Below is a small trained network, with its code and all its weights. Each question gives an input and a class and asks what happens when units are switched off, that is, made to give their printed mean instead of their output.

import numpy as np


def w(rows, s, z=0):
    codes = np.array(rows[::2]) - 128.0
    scale = np.full(codes.shape[1], s)
    scale[-1] = z or s
    return codes * scale


def norm(h):
    return h / np.sqrt((h * h).mean(-1, keepdims=True) + 1e-5)


def f(y):
    return y / 2 * (1 + np.tanh(0.7978845608 * (y + 0.044715 * y**3)))


def log_softmax(a):
    a = a - a.max(-1, keepdims=True)
    return a - np.log(np.exp(a).sum(-1, keepdims=True))


def net(x, mask):
    res = np.array(x, float).reshape(1, 7) / 4 @ E
    u = 0
    for l in range(2):
        y = f(norm(res) @ A[l][:, :-1].T + A[l][:, -1])
        res = res + np.where(mask[u : u + 11], y, B[l][:, -1]) @ B[l][:, :-1]
        u += 11
    return log_softmax(norm(res)[-1] @ U[:, :-1].T + U[:, -1])


A, B = {}, {}
E = w([
[82,157,155,171],'x0',
[104,188,125,1],'x1',
[155,171,130,146],'x2',
[53,212,165,137],'x3',
[138,86,105,84],'x4',
[217,138,179,110],'x5',
[151,179,41,143],'x6',
],0.0074)
A[0] = w([
[180,167,47,157,155],'0.n0',
[244,213,136,66,141],'0.n1',
[81,165,239,67,17],'0.n2',
[229,1,59,168,155],'0.n3',
[132,147,237,197,42],'0.n4',
[200,84,81,244,166],'0.n5',
[148,175,129,182,126],'0.n6',
[214,49,19,179,165],'0.n7',
[164,57,219,190,247],'0.n8',
[168,179,251,166,149],'0.n9',
[153,198,194,116,1],'0.n10',
],0.0077,0.0034)
B[0] = w([
[174,108,94,92,168],'0.n0',
[161,215,203,71,194],'0.n1',
[130,95,87,161,155],'0.n2',
[221,30,188,78,244],'0.n3',
[88,153,164,225,160],'0.n4',
[219,91,127,60,228],'0.n5',
[189,141,184,125,147],'0.n6',
[199,2,45,147,225],'0.n7',
[194,118,163,170,254],'0.n8',
[125,197,136,174,197],'0.n9',
[107,112,134,110,129],'0.n10',
],0.0076,0.0059)
A[1] = w([
[123,87,232,211,164],'1.n0',
[73,110,151,92,136],'1.n1',
[131,218,78,151,103],'1.n2',
[194,100,101,140,171],'1.n3',
[170,126,155,86,62],'1.n4',
[113,101,75,120,116],'1.n5',
[92,162,57,146,87],'1.n6',
[87,167,145,66,127],'1.n7',
[173,102,190,121,253],'1.n8',
[2,124,138,70,119],'1.n9',
[27,179,91,69,79],'1.n10',
],0.0095,0.0043)
B[1] = w([
[186,171,136,163,216],'1.n0',
[96,156,98,195,133],'1.n1',
[142,107,63,64,143],'1.n2',
[181,121,144,80,206],'1.n3',
[75,139,254,53,144],'1.n4',
[132,144,55,158,130],'1.n5',
[174,110,108,134,126],'1.n6',
[54,99,142,118,149],'1.n7',
[149,172,166,85,253],'1.n8',
[57,84,161,183,159],'1.n9',
[126,78,98,192,160],'1.n10',
],0.0084,0.0071)
U = w([
[136,248,210,49,93],'0',
[76,130,136,188,242],'1',
[164,228,213,200,162],'2',
[161,150,76,139,30],'3',
[140,118,135,128,2],'4',
[248,78,179,131,251],'5',
],0.012,0.005)

Each question gives the input, the list of numbers given to net, and the class t.
The units are the neurons (one row each of A and B). Each row of codes is followed by its name. A weight is (code - 128) times the scale printed after its matrix; where a second scale follows, it is the last column's (A, B and U).
mask holds one flag per neuron, layer by layer. A switched-off neuron (its flag False) gives its mean, the last column of its row in B, instead of its output. The means were averaged over made-up inputs and are rounded, as every weight is.
A unit's drop is (log p(t) with every unit on - log p(t) with that unit switched off) / (log p(t) with every unit on - log p(t) with every unit switched off).
The circuit of an input: a set's keep is (log p(t) with only the set's units on - log p(t) with every unit switched off) / (log p(t) with every unit on - log p(t) with every unit switched off). Starting from the 12 units with the biggest drops (on a tie, the unit counted first), units are removed one at a time, each time the one whose removal leaves the highest keep (on an exact tie, the one counted first), for as long as the keep stays at least 0.8.
units of the circuit, in order: the units of the circuit, biggest drop first
most important unit: the unit with the biggest drop
k most important neurons: the k neurons with the biggest drops, biggest first
k most important neurons of layer l: the k neurons of layer l with the biggest drops, biggest first
drop when u is switched off: that unit's drop, to one decimal
input [-7,-2,-8,6,-3,-2,8], class 3: units of the circuit, in order => (0.n3; 0.n8)
input [7,0,-3,7,7,0,-8], class 1: most important unit => 0.n3
input [-4,6,-8,2,4,4,-3], class 1: 3 most important neurons => (0.n3; 0.n5; 0.n8)
input [-5,-1,-2,8,3,1,-2], class 1: 2 most important neurons => (0.n3; 0.n8)
input [8,8,-1,-6,-6,-4,6], class 3: 2 most important neurons of layer 1 => (1.n2; 1.n6)
input [-1,0,1,6,3,0,2], class 1: 2 most important neurons => (0.n8; 0.n7)
input [-6,0,0,2,3,-4,1], class 3: 2 most important neurons => (0.n8; 0.n5)
input [0,7,1,1,1,1,-8], class 1: 4 most important neurons of layer 0 => (0.n3; 0.n5; 0.n8; 0.n2)
input [-6,-6,5,6,0,-8,-7], class 2: 2 most important neurons => (1.n0; 0.n7)
input [-6,-6,1,4,-4,4,-2], class 2: drop when 0.n9 is switched off => 0.3
input [4,4,-6,-5,7,3,-5], class 0: drop when 1.n4 is switched off => 0.2
input [7,2,5,-4,6,-5,0], class 1: drop when 0.n8 is switched off => 0.3
